Below are the code and all the weights of a small trained network. Each question names an input and a target symbol and asks about switching units off, where a switched-off unit gives its printed mean instead of its output.

import numpy as np


def w(rows, s, z=0):
    codes = np.array(rows[::2]) - 128.0
    scale = np.full(codes.shape[1], s)
    scale[-1] = z or s
    return codes * scale


def f(y):
    return np.maximum(y, 0)


def softmax(a):
    e = np.exp(a - a.max(-1, keepdims=True))
    return e / e.sum(-1, keepdims=True)


def log_softmax(a):
    a = a - a.max(-1, keepdims=True)
    return a - np.log(np.exp(a).sum(-1, keepdims=True))


def net(x, mask):
    ids = ['αβγδεζηθλξπστφψω'.index(c) for c in x.split()]
    T = len(ids)
    res = E[ids] + P[:T]
    u = 0
    for l in range(2):
        q, k, v = (res @ M[l].T for M in (Q, K, V))
        z = softmax(np.where(np.tri(T) > 0, q @ k.T / 3**0.5, -1e9)) @ v
        res = res + np.where(mask[u], z, O[l][:, -1]) @ O[l][:, :-1]
        u += 1
        y = f(res @ A[l][:, :-1].T + A[l][:, -1])
        res = res + np.where(mask[u : u + 4], y, B[l][:, -1]) @ B[l][:, :-1]
        u += 4
    return log_softmax(res[-1] @ U[:, :-1].T + U[:, -1])


Q, K, V, O, A, B = {}, {}, {}, {}, {}, {}
E = w([
[212,83,242],'α',
[204,112,84],'β',
[131,123,101],'γ',
[164,138,124],'δ',
[110,83,116],'ε',
[173,44,114],'ζ',
[96,140,91],'η',
[228,173,202],'θ',
[135,158,177],'λ',
[110,76,114],'ξ',
[177,196,167],'π',
[150,5,90],'σ',
[110,139,206],'τ',
[17,114,121],'φ',
[70,25,213],'ψ',
[130,156,56],'ω',
],0.018)
P = w([
[139,186,201],'0',
[136,196,199],'1',
[137,203,213],'2',
[129,194,222],'3',
[121,205,229],'4',
[131,186,209],'5',
[104,197,224],'6',
[114,209,224],'7',
[105,222,252],'8',
[114,226,243],'9',
[115,222,232],'10',
[102,211,221],'11',
],0.0018)
Q[0] = w([
[142,170,73],'0.h0',
[72,229,3],'0.h0',
[161,50,50],'0.h0',
],0.02)
K[0] = w([
[74,106,72],'0.h0',
[26,160,3],'0.h0',
[176,71,77],'0.h0',
],0.022)
V[0] = w([
[77,102,126],'0.h0',
[140,132,254],'0.h0',
[145,131,73],'0.h0',
],0.0054)
O[0] = w([
[90,83,116,121],'0.h0',
[253,118,238,254],'0.h0',
[95,143,77,80],'0.h0',
],0.0046,0.0043)
A[0] = w([
[183,219,124,128],'0.n0',
[82,72,201,21],'0.n1',
[2,126,105,49],'0.n2',
[110,205,71,2],'0.n3',
],0.013,0.0038)
B[0] = w([
[247,90,92,181],'0.n0',
[18,183,147,255],'0.n1',
[203,49,230,161],'0.n2',
[36,84,96,136],'0.n3',
],0.013,0.0074)
Q[1] = w([
[77,173,46],'1.h0',
[199,251,88],'1.h0',
[115,150,209],'1.h0',
],0.017)
K[1] = w([
[74,107,80],'1.h0',
[130,249,60],'1.h0',
[144,157,223],'1.h0',
],0.018)
V[1] = w([
[133,154,84],'1.h0',
[108,124,69],'1.h0',
[127,5,115],'1.h0',
],0.015)
O[1] = w([
[119,47,114,20],'1.h0',
[44,39,131,7],'1.h0',
[64,254,28,222],'1.h0',
],0.0092,0.014)
A[1] = w([
[140,165,116,144],'1.n0',
[128,135,56,102],'1.n1',
[184,97,181,2],'1.n2',
[180,83,2,129],'1.n3',
],0.015,0.0057)
B[1] = w([
[141,77,154,253],'1.n0',
[131,77,209,216],'1.n1',
[52,2,87,195],'1.n2',
[99,238,57,206],'1.n3',
],0.014,0.017)
U = w([
[61,184,191,52],'α',
[160,209,68,62],'β',
[112,165,119,248],'γ',
[62,122,128,94],'δ',
[127,168,114,98],'ε',
[130,168,115,92],'ζ',
[120,163,126,193],'η',
[120,163,114,94],'θ',
[198,217,148,118],'λ',
[125,160,121,170],'ξ',
[156,136,52,91],'π',
[36,163,77,106],'σ',
[222,179,102,217],'τ',
[251,108,157,169],'φ',
[122,178,101,155],'ψ',
[122,160,122,179],'ω',
],0.011,0.013)

Each question gives the input, a string of symbols that net reads in full, and the target symbol t.
The units are the heads (3 rows each of Q, K, V and O) and the neurons (one row each of A and B). Each row of codes is followed by its name. A weight is (code - 128) times the scale printed after its matrix; where a second scale follows, it is the last column's (O, A, B and U).
mask holds one flag per unit, layer by layer, with each layer's heads first. A switched-off unit (its flag False) gives its mean, the last column of its rows in O or B, instead of its output. The means were averaged over made-up inputs and are rounded, as every weight is.
A unit's drop is (log p(t) with every unit on - log p(t) with that unit switched off) / (log p(t) with every unit on - log p(t) with every unit switched off).
The circuit of an input: a set's keep is (log p(t) with only the set's units on - log p(t) with every unit switched off) / (log p(t) with every unit on - log p(t) with every unit switched off). Starting from all 10 units, units are removed one at a time, each time the one whose removal leaves the highest keep (on an exact tie, the one counted first), for as long as the keep stays at least 0.8.
units of the circuit, in order: the units of the circuit, biggest drop first
top k neurons: the k neurons with the biggest drops, biggest first
top k neurons in layer l: the k neurons of layer l with the biggest drops, biggest first
drop when u is switched off: that unit's drop, to one decimal
input β β τ σ λ ψ σ, target σ: units of the circuit, in order -> (0.n1; 1.h0)
input η θ θ ε β ζ τ σ τ τ π η, target τ: top 3 neurons -> (0.n2; 0.n1; 1.n1)
input τ π ζ λ θ ψ ψ α ε, target φ: units of the circuit, in order -> (1.h0; 0.n1)
input θ π τ λ ψ β λ σ σ ψ θ δ, target τ: units of the circuit, in order -> (0.n0; 0.n1)
input ψ α σ ξ, target φ: top neuron -> (1.n3)
input ζ π β σ β λ θ δ γ η, target τ: top 3 neurons -> (0.n2; 0.n1; 0.n0)
input λ ω α ψ σ β σ ξ σ, target φ: units of the circuit, in order -> (0.h0; 1.n3)
input α σ θ ζ σ ε ζ, target τ: top 3 neurons in layer 0 -> (0.n0; 0.n1; 0.n2)
input η τ ψ σ θ ε σ ξ, target τ: top 3 neurons -> (0.n0; 0.n1; 1.n1)
input ψ φ σ ξ β σ τ, target λ: units of the circuit, in order -> (0.n2; 1.n2; 1.h0)
input σ ψ β α σ σ σ σ β β τ ζ, target φ: units of the circuit, in order -> (1.h0; 1.n3)
input ξ ψ β σ η σ β η ψ θ σ ζ, target τ: top 3 neurons -> (0.n0; 0.n1; 1.n1)
input τ η σ τ η λ σ ψ φ ξ τ π, target π: top 3 neurons in layer 1 -> (1.n2; 1.n3; 1.n1)
input ψ σ π, target π: top neuron in layer 0 -> (0.n0)
input τ ξ σ θ φ σ, target λ: top 2 neurons in layer 0 -> (0.n2; 0.n1)
input β σ β θ β θ σ σ ε, target τ: top 4 neurons -> (0.n0; 1.n1; 1.n2; 0.n1)
input α σ σ ψ ψ τ ψ ψ ω, target σ: top 2 neurons -> (0.n3; 0.n1)
input θ η ξ ψ σ σ, target τ: top 2 neurons -> (0.n0; 0.n1)
input α β τ, target φ: drop when 1.n3 is switched off -> 0.3
input ε α π ψ ξ ζ ε ψ λ ω, target σ: top 3 neurons -> (0.n3; 1.n3; 0.n1)
